Below are the code and all the weights of a small trained network. Each question names an input and a class and asks about switching units off, where a switched-off unit gives its printed mean instead of its output.

import numpy as np


def w(rows, s, z=0):
    codes = np.array(rows[::2]) - 128.0
    scale = np.full(codes.shape[1], s)
    scale[-1] = z or s
    return codes * scale


def f(y):
    return np.maximum(y, 0)


def log_softmax(a):
    a = a - a.max(-1, keepdims=True)
    return a - np.log(np.exp(a).sum(-1, keepdims=True))


def net(x, mask):
    res = np.array(x, float).reshape(1, 7) / 4 @ E
    y = f(res @ A[0][:, :-1].T + A[0][:, -1])
    res = res + np.where(mask, y, B[0][:, -1]) @ B[0][:, :-1]
    return log_softmax(res[-1] @ U[:, :-1].T + U[:, -1])


A, B = {}, {}
E = w([
[186,139,178,188,210,151,190,168,123,92,48],'x0',
[64,195,151,71,162,110,160,181,187,125,113],'x1',
[76,132,144,88,129,100,133,118,132,121,125],'x2',
[144,187,168,126,213,111,209,194,152,115,95],'x3',
[150,138,185,105,58,137,85,40,3,122,110],'x4',
[80,104,165,206,142,41,151,93,136,59,230],'x5',
[127,155,199,140,111,78,152,77,30,10,118],'x6',
],0.006)
A[0] = w([
[84,124,91,64,102,157,103,142,185,177,141,132],'n0',
[175,110,144,139,47,115,57,29,18,96,106,252],'n1',
[172,159,169,144,222,113,201,194,159,111,71,194],'n2',
[109,167,187,108,86,87,101,57,2,76,105,146],'n3',
[63,104,141,199,212,49,165,126,186,71,224,202],'n4',
[98,173,211,104,113,52,115,73,54,60,123,188],'n5',
[160,175,146,120,213,176,181,222,146,133,52,161],'n6',
[198,95,80,133,63,215,72,71,98,175,132,133],'n7',
[66,153,85,35,159,124,119,183,230,189,144,154],'n8',
[162,68,67,143,119,187,73,126,135,176,150,172],'n9',
[118,113,63,69,77,187,54,145,166,188,128,190],'n10',
[178,165,154,147,178,157,171,175,110,136,89,173],'n11',
],0.0058,0.0033)
B[0] = w([
[53,170,87,83,107,95,45,151,82,202,133,182],'n0',
[146,35,175,145,77,213,135,14,79,80,147,254],'n1',
[208,170,166,109,194,166,227,207,205,123,82,220],'n2',
[72,116,204,53,112,205,132,70,111,55,194,217],'n3',
[123,106,106,185,81,38,198,233,195,49,161,205],'n4',
[53,128,255,57,94,152,229,63,160,10,188,212],'n5',
[196,242,182,50,234,209,157,181,205,173,48,226],'n6',
[190,57,73,178,120,158,68,96,33,178,112,211],'n7',
[61,221,72,64,121,93,86,217,132,201,123,211],'n8',
[172,104,71,170,107,103,97,163,100,200,107,195],'n9',
[92,132,57,110,114,136,44,129,54,208,105,217],'n10',
[189,123,172,90,174,173,164,115,163,132,98,192],'n11',
],0.0058,0.0088)
U = w([
[60,96,215,79,83,174,159,1,88,55,186,28],'0',
[223,44,85,202,102,161,71,59,41,163,100,120],'1',
[207,204,158,95,245,190,176,167,198,130,29,175],'2',
[109,101,118,228,109,7,183,180,190,66,178,253],'3',
[13,186,57,80,117,88,54,161,106,194,115,38],'4',
],0.0059,0.00059)

Each question gives the input, the list of numbers given to net, and the class t.
The units are the neurons (one row each of A and B). Each row of codes is followed by its name. A weight is (code - 128) times the scale printed after its matrix; where a second scale follows, it is the last column's (A, B and U).
mask holds one flag per neuron, in row order. A switched-off neuron (its flag False) gives its mean, the last column of its row in B, instead of its output. The means were averaged over made-up inputs and are rounded, as every weight is.
A unit's drop is (log p(t) with every unit on - log p(t) with that unit switched off) / (log p(t) with every unit on - log p(t) with every unit switched off).
The circuit of an input: a set's keep is (log p(t) with only the set's units on - log p(t) with every unit switched off) / (log p(t) with every unit on - log p(t) with every unit switched off). Starting from all 12 units, units are removed one at a time, each time the one whose removal leaves the highest keep (on an exact tie, the one counted first), for as long as the keep stays at least 0.8.
circuit, biggest first: the units of the circuit, biggest drop first
k most important neurons: the k neurons with the biggest drops, biggest first
drop of u: that unit's drop, to one decimal
input [-4,0,3,8,-2,4,4], class 3: circuit, biggest first -> [n4]
input [-3,-5,2,0,5,6,-6], class 1: circuit, biggest first -> [n5 n7 n9]
input [-8,-3,-2,-8,-6,-4,8], class 1: 4 most important neurons -> [n7 n9 n10 n5]
input [-8,2,8,-8,4,8,-7], class 4: circuit, biggest first -> [n0 n10]
input [4,8,-3,-7,-5,1,8], class 3: 3 most important neurons -> [n4 n1 n6]
input [-4,-7,1,0,-5,-2,-6], class 4: circuit, biggest first -> [n8 n0]
input [1,7,4,1,8,-3,-4], class 4: 2 most important neurons -> [n2 n1]
input [5,-6,2,-2,-3,8,4], class 3: drop of n4 -> 2.6
input [-6,0,7,-8,-1,6,-4], class 4: drop of n7 -> 0.0
input [-5,0,-6,-2,-7,5,-6], class 4: drop of n10 -> 0.1
